Here is a tiny trained network, its code and every weight. The questions are about switching its units off for an input and a class, where a switched-off unit gives its printed mean instead of its output.

import numpy as np


def w(rows, s, z=0):
    codes = np.array(rows[::2]) - 128.0
    scale = np.full(codes.shape[1], s)
    scale[-1] = z or s
    return codes * scale


def f(y):
    return y / 2 * (1 + np.tanh(0.7978845608 * (y + 0.044715 * y**3)))


def log_softmax(a):
    a = a - a.max(-1, keepdims=True)
    return a - np.log(np.exp(a).sum(-1, keepdims=True))


def net(x, mask):
    res = np.array(x, float).reshape(1, 8) / 4 @ E
    y = f(res @ A[0][:, :-1].T + A[0][:, -1])
    res = res + np.where(mask, y, B[0][:, -1]) @ B[0][:, :-1]
    return log_softmax(res[-1] @ U[:, :-1].T + U[:, -1])


A, B = {}, {}
E = w([
[175,79,98,134,147,121],'x0',
[183,224,135,166,75,129],'x1',
[144,166,254,83,125,99],'x2',
[168,139,93,129,177,101],'x3',
[207,140,197,231,190,196],'x4',
[54,148,113,169,219,105],'x5',
[183,195,153,146,195,120],'x6',
[124,117,168,252,128,49],'x7',
],0.0089)
A[0] = w([
[126,109,47,126,121,115,125],'N1',
[236,57,157,143,171,203,201],'N2',
[159,160,119,166,142,102,200],'N3',
[158,110,136,75,63,118,141],'N4',
[121,129,87,148,132,128,76],'N5',
[90,103,201,108,141,119,60],'N6',
[120,105,73,124,118,149,157],'N7',
[171,144,103,144,118,165,150],'N8',
[164,114,174,84,84,127,145],'N9',
[142,124,126,89,110,172,151],'N10',
[163,231,143,126,176,133,147],'N11',
[169,247,134,77,112,168,254],'N12',
[140,134,134,167,123,101,103],'N13',
[115,99,45,108,139,141,166],'N14',
[114,128,103,115,164,120,139],'N15',
[83,120,135,123,126,188,168],'N16',
[109,144,129,150,114,107,86],'N17',
[153,92,134,147,153,140,107],'N18',
[105,163,138,193,91,134,75],'N19',
[69,118,174,108,140,108,74],'N20',
[237,129,149,115,69,135,169],'N21',
[163,128,113,73,193,119,136],'N22',
[117,58,142,195,140,104,70],'N23',
],0.016,0.0064)
B[0] = w([
[94,150,134,135,130,119,182],'N1',
[149,214,252,98,136,114,240],'N2',
[124,122,144,157,99,150,194],'N3',
[104,139,127,50,103,167,198],'N4',
[103,108,132,105,129,109,141],'N5',
[119,107,117,138,194,136,161],'N6',
[75,170,158,99,145,103,175],'N7',
[150,111,141,132,143,109,166],'N8',
[101,128,139,83,136,123,191],'N9',
[108,174,174,141,113,106,175],'N10',
[168,118,143,163,129,117,217],'N11',
[132,191,233,133,132,101,254],'N12',
[131,123,118,173,81,138,162],'N13',
[65,175,134,140,139,56,203],'N14',
[116,132,89,155,123,113,155],'N15',
[103,119,145,100,140,130,164],'N16',
[141,127,141,141,120,144,142],'N17',
[146,127,161,125,105,128,152],'N18',
[167,112,139,209,137,127,173],'N19',
[157,93,115,136,199,159,163],'N20',
[103,137,163,103,139,109,226],'N21',
[190,142,115,199,133,118,174],'N22',
[139,161,147,131,91,88,185],'N23',
],0.013,0.016)
U = w([
[194,149,48,146,139,66,14],'0',
[182,89,85,223,1,87,33],'1',
[251,174,202,179,123,75,231],'2',
[6,182,182,85,92,69,224],'3',
[13,107,92,188,180,70,111],'4',
[127,47,107,18,149,200,3],'5',
],0.0077,0.0031)

Each question gives the input, the list of numbers given to net, and the class t.
The units are the neurons (one row each of A and B). Each row of codes is followed by its name. A weight is (code - 128) times the scale printed after its matrix; where a second scale follows, it is the last column's (A, B and U).
mask holds one flag per neuron, in row order. A switched-off neuron (its flag False) gives its mean, the last column of its row in B, instead of its output. The means were averaged over made-up inputs and are rounded, as every weight is.
A unit's drop is (log p(t) with every unit on - log p(t) with that unit switched off) / (log p(t) with every unit on - log p(t) with every unit switched off).
The circuit of an input: a set's keep is (log p(t) with only the set's units on - log p(t) with every unit switched off) / (log p(t) with every unit on - log p(t) with every unit switched off). Starting from the 12 units with the biggest drops (on a tie, the unit counted first), units are removed one at a time, each time the one whose removal leaves the highest keep (on an exact tie, the one counted first), for as long as the keep stays at least 0.8.
circuit, biggest first: the units of the circuit, biggest drop first
most important unit: the unit with the biggest drop
top k neurons: the k neurons with the biggest drops, biggest first
drop of u: that unit's drop, to one decimal
input [-6,0,6,-2,3,-8,-4,6], class 3: most important unit : N9
input [8,0,3,8,-5,8,-8,1], class 4: circuit, biggest first : (N2; N12)
input [8,7,8,4,-1,1,-5,2], class 3: circuit, biggest first : (N22; N21)
input [5,-5,1,8,-4,3,8,0], class 0: circuit, biggest first : (N12; N2; N21)
input [4,4,-3,-6,-7,8,3,6], class 4: top 2 neurons : (N2; N12)
input [6,8,-8,-4,3,3,-6,2], class 3: top 3 neurons : (N7; N11; N22)
input [-7,2,0,1,4,3,-2,5], class 1: top 2 neurons : (N2; N12)
input [-4,1,3,3,1,-8,2,-1], class 3: top 3 neurons : (N21; N9; N4)
input [-4,6,2,-1,-3,0,3,-2], class 2: top 2 neurons : (N11; N14)
input [2,-2,-6,-8,-1,2,-1,7], class 4: top 3 neurons : (N2; N12; N4)
input [-8,1,-7,-8,6,8,-6,7], class 1: drop of N2 : 0.2
input [-8,-8,-2,4,-3,8,3,2], class 4: drop of N20 : 0.0
input [-6,-2,-1,-2,-1,7,1,-4], class 4: drop of N4 : 0.1
input [-3,5,2,-4,-2,6,-4,3], class 2: circuit, biggest first : (N19)
